Here is a tiny trained network, its code and every weight. The questions are about switching its units off for an input and a target symbol, where a switched-off unit gives its printed mean instead of its output.

import numpy as np


def w(rows, s, z=0):
    codes = np.array(rows[::2]) - 128.0
    scale = np.full(codes.shape[1], s)
    scale[-1] = z or s
    return codes * scale


def f(y):
    return y / 2 * (1 + np.tanh(0.7978845608 * (y + 0.044715 * y**3)))


def softmax(a):
    e = np.exp(a - a.max(-1, keepdims=True))
    return e / e.sum(-1, keepdims=True)


def log_softmax(a):
    a = a - a.max(-1, keepdims=True)
    return a - np.log(np.exp(a).sum(-1, keepdims=True))


def net(x, mask):
    ids = ['ΔΘΞΠΣΨβγεζηλμτφω'.index(c) for c in x.split()]
    T = len(ids)
    res = E[ids] + P[:T]
    u = 0
    for l in range(3):
        q, k, v = (res @ M[l].T for M in (Q, K, V))
        z = softmax(np.where(np.tri(T) > 0, q @ k.T / 3**0.5, -1e9)) @ v
        res = res + np.where(mask[u], z, O[l][:, -1]) @ O[l][:, :-1]
        u += 1
        y = f(res @ A[l][:, :-1].T + A[l][:, -1])
        res = res + np.where(mask[u : u + 4], y, B[l][:, -1]) @ B[l][:, :-1]
        u += 4
    return log_softmax(res[-1] @ U[:, :-1].T + U[:, -1])


Q, K, V, O, A, B = {}, {}, {}, {}, {}, {}
E = w([
[20,60,77],'Δ',
[148,146,107],'Θ',
[38,82,208],'Ξ',
[160,134,40],'Π',
[204,57,77],'Σ',
[124,215,127],'Ψ',
[114,160,169],'β',
[117,99,132],'γ',
[188,132,235],'ε',
[254,135,151],'ζ',
[169,57,28],'η',
[134,112,135],'λ',
[66,234,118],'μ',
[119,252,216],'τ',
[169,103,104],'φ',
[95,205,50],'ω',
],0.0044)
P = w([
[2,165,136],'0',
[71,148,172],'1',
[99,151,182],'2',
[92,177,160],'3',
[100,142,192],'4',
[124,188,201],'5',
[114,166,209],'6',
[115,178,181],'7',
[125,161,187],'8',
[154,214,214],'9',
[134,175,186],'10',
[122,171,192],'11',
],0.00069)
Q[0] = w([
[35,232,167],'0.h1',
[181,96,227],'0.h1',
[3,10,156],'0.h1',
],0.027)
K[0] = w([
[54,232,139],'0.h1',
[160,107,226],'0.h1',
[1,41,156],'0.h1',
],0.031)
V[0] = w([
[34,28,188],'0.h1',
[120,137,146],'0.h1',
[184,254,129],'0.h1',
],0.0092)
O[0] = w([
[174,254,105,254],'0.h1',
[122,143,146,155],'0.h1',
[62,36,200,104],'0.h1',
],0.008,0.00078)
A[0] = w([
[108,199,252,64],'0.n1',
[195,90,55,4],'0.n2',
[206,100,217,175],'0.n3',
[120,168,86,154],'0.n4',
],0.019,0.0014)
B[0] = w([
[68,74,26,255],'0.n1',
[155,5,111,133],'0.n2',
[228,145,47,155],'0.n3',
[178,172,125,170],'0.n4',
],0.018,0.0034)
Q[1] = w([
[69,126,67],'1.h1',
[92,176,74],'1.h1',
[71,1,89],'1.h1',
],0.0076)
K[1] = w([
[55,151,142],'1.h1',
[44,144,108],'1.h1',
[132,154,254],'1.h1',
],0.0077)
V[1] = w([
[138,69,34],'1.h1',
[162,223,60],'1.h1',
[102,6,142],'1.h1',
],0.0023)
O[1] = w([
[250,190,148,253],'1.h1',
[144,100,242,172],'1.h1',
[150,194,14,153],'1.h1',
],0.0022,0.0013)
A[1] = w([
[246,149,104,157],'1.n1',
[111,233,219,157],'1.n2',
[67,158,137,248],'1.n3',
[166,224,74,254],'1.n4',
],0.013,0.0023)
B[1] = w([
[244,97,80,195],'1.n1',
[216,147,218,140],'1.n2',
[21,172,179,190],'1.n3',
[137,246,69,255],'1.n4',
],0.012,0.0058)
Q[2] = w([
[18,90,2],'2.h1',
[129,22,103],'2.h1',
[176,160,182],'2.h1',
],0.0094)
K[2] = w([
[90,161,3],'2.h1',
[132,39,38],'2.h1',
[140,131,192],'2.h1',
],0.011)
V[2] = w([
[138,55,150],'2.h1',
[135,80,141],'2.h1',
[26,101,2],'2.h1',
],0.004)
O[2] = w([
[195,121,98,33],'2.h1',
[168,123,111,67],'2.h1',
[35,111,1,253],'2.h1',
],0.0042,0.0054)
A[2] = w([
[44,93,224,138],'2.n1',
[135,57,69,103],'2.n2',
[130,85,245,189],'2.n3',
[187,22,131,5],'2.n4',
],0.011,0.0028)
B[2] = w([
[73,92,245,189],'2.n1',
[135,35,114,254],'2.n2',
[184,234,130,169],'2.n3',
[132,116,254,224],'2.n4',
],0.014,0.0067)
U = w([
[66,26,71,93],'Δ',
[3,88,183,66],'Θ',
[221,208,123,153],'Ξ',
[39,227,47,253],'Π',
[134,134,127,47],'Σ',
[115,115,132,81],'Ψ',
[152,117,133,160],'β',
[129,217,242,107],'γ',
[162,51,190,119],'ε',
[131,121,130,67],'ζ',
[226,124,126,109],'η',
[117,114,126,106],'λ',
[106,97,137,184],'μ',
[130,132,128,44],'τ',
[111,93,140,216],'φ',
[204,121,35,65],'ω',
],0.0028,0.0035)

Each question gives the input, a string of symbols that net reads in full, and the target symbol t.
The units are the heads (3 rows each of Q, K, V and O) and the neurons (one row each of A and B). Each row of codes is followed by its name. A weight is (code - 128) times the scale printed after its matrix; where a second scale follows, it is the last column's (O, A, B and U).
mask holds one flag per unit, layer by layer, with each layer's heads first. A switched-off unit (its flag False) gives its mean, the last column of its rows in O or B, instead of its output. The means were averaged over made-up inputs and are rounded, as every weight is.
A unit's drop is (log p(t) with every unit on - log p(t) with that unit switched off) / (log p(t) with every unit on - log p(t) with every unit switched off).
top k neurons: the k neurons with the biggest drops, biggest first
top k neurons in layer l: the k neurons of layer l with the biggest drops, biggest first
drop when u is switched off: that unit's drop, to one decimal
input Ξ Ξ Ξ Ψ, target Θ: top 2 neurons in layer 2	(2.n1, 2.n3)
input Ξ ε η, target ε: top 3 neurons	(0.n2, 2.n4, 1.n4)
input τ Π Ξ ω Ξ Ξ Ξ Π β, target Π: top 3 neurons in layer 0	(0.n2, 0.n1, 0.n3)
input τ γ Ξ γ Ξ Δ Ξ Π Σ, target ε: top 3 neurons	(0.n2, 2.n4, 1.n1)
input Π Ξ Ξ Ξ Σ λ Σ Ξ β, target Π: top neuron	(0.n1)
input Ξ μ Σ Ξ Θ Ξ Σ ω τ, target Δ: top 3 neurons	(0.n1, 0.n3, 2.n2)
input Σ ω Ξ Ξ Θ λ Ξ Δ, target Ξ: top 2 neurons	(0.n1, 0.n4)
input ω λ Π ω Ξ λ Σ Θ Π β η, target ε: top 2 neurons in layer 1	(1.n4, 1.n3)
input Ξ ω τ λ Ξ ε, target ω: top 2 neurons	(0.n3, 1.n4)
input ω η γ Σ Θ Ξ Σ γ Σ ζ, target η: top 4 neurons	(0.n3, 1.n1, 1.n4, 2.n4)
input λ γ β Ξ Σ μ, target Θ: top 3 neurons in layer 1	(1.n4, 1.n3, 1.n1)
input Ξ Σ Ξ Ψ γ Ξ ε Σ ε Ξ Δ ω, target γ: top 2 neurons in layer 1	(1.n2, 1.n1)
input Ξ Ξ ω, target γ: top 3 neurons	(0.n1, 0.n3, 1.n2)
input ω ω μ, target Θ: top 2 neurons in layer 1	(1.n3, 1.n4)
input γ Σ Ξ, target Π: top neuron in layer 0	(0.n1)
input Ξ Ξ Ξ ε ε ε, target ω: top 3 neurons in layer 0	(0.n3, 0.n1, 0.n2)
input Ξ μ ε Δ, target Ξ: drop when 1.n2 is switched off	0.2
input Π λ τ ω Ξ ω φ Ξ Ξ φ Ξ ζ, target η: drop when 0.n3 is switched off	1.0
input Ξ Ξ Π Ξ Ξ ε Ξ ω Ξ Π Σ, target ε: drop when 1.n3 is switched off	0.1
input Θ Ξ ε τ, target Δ: drop when 1.n4 is switched off	0.0
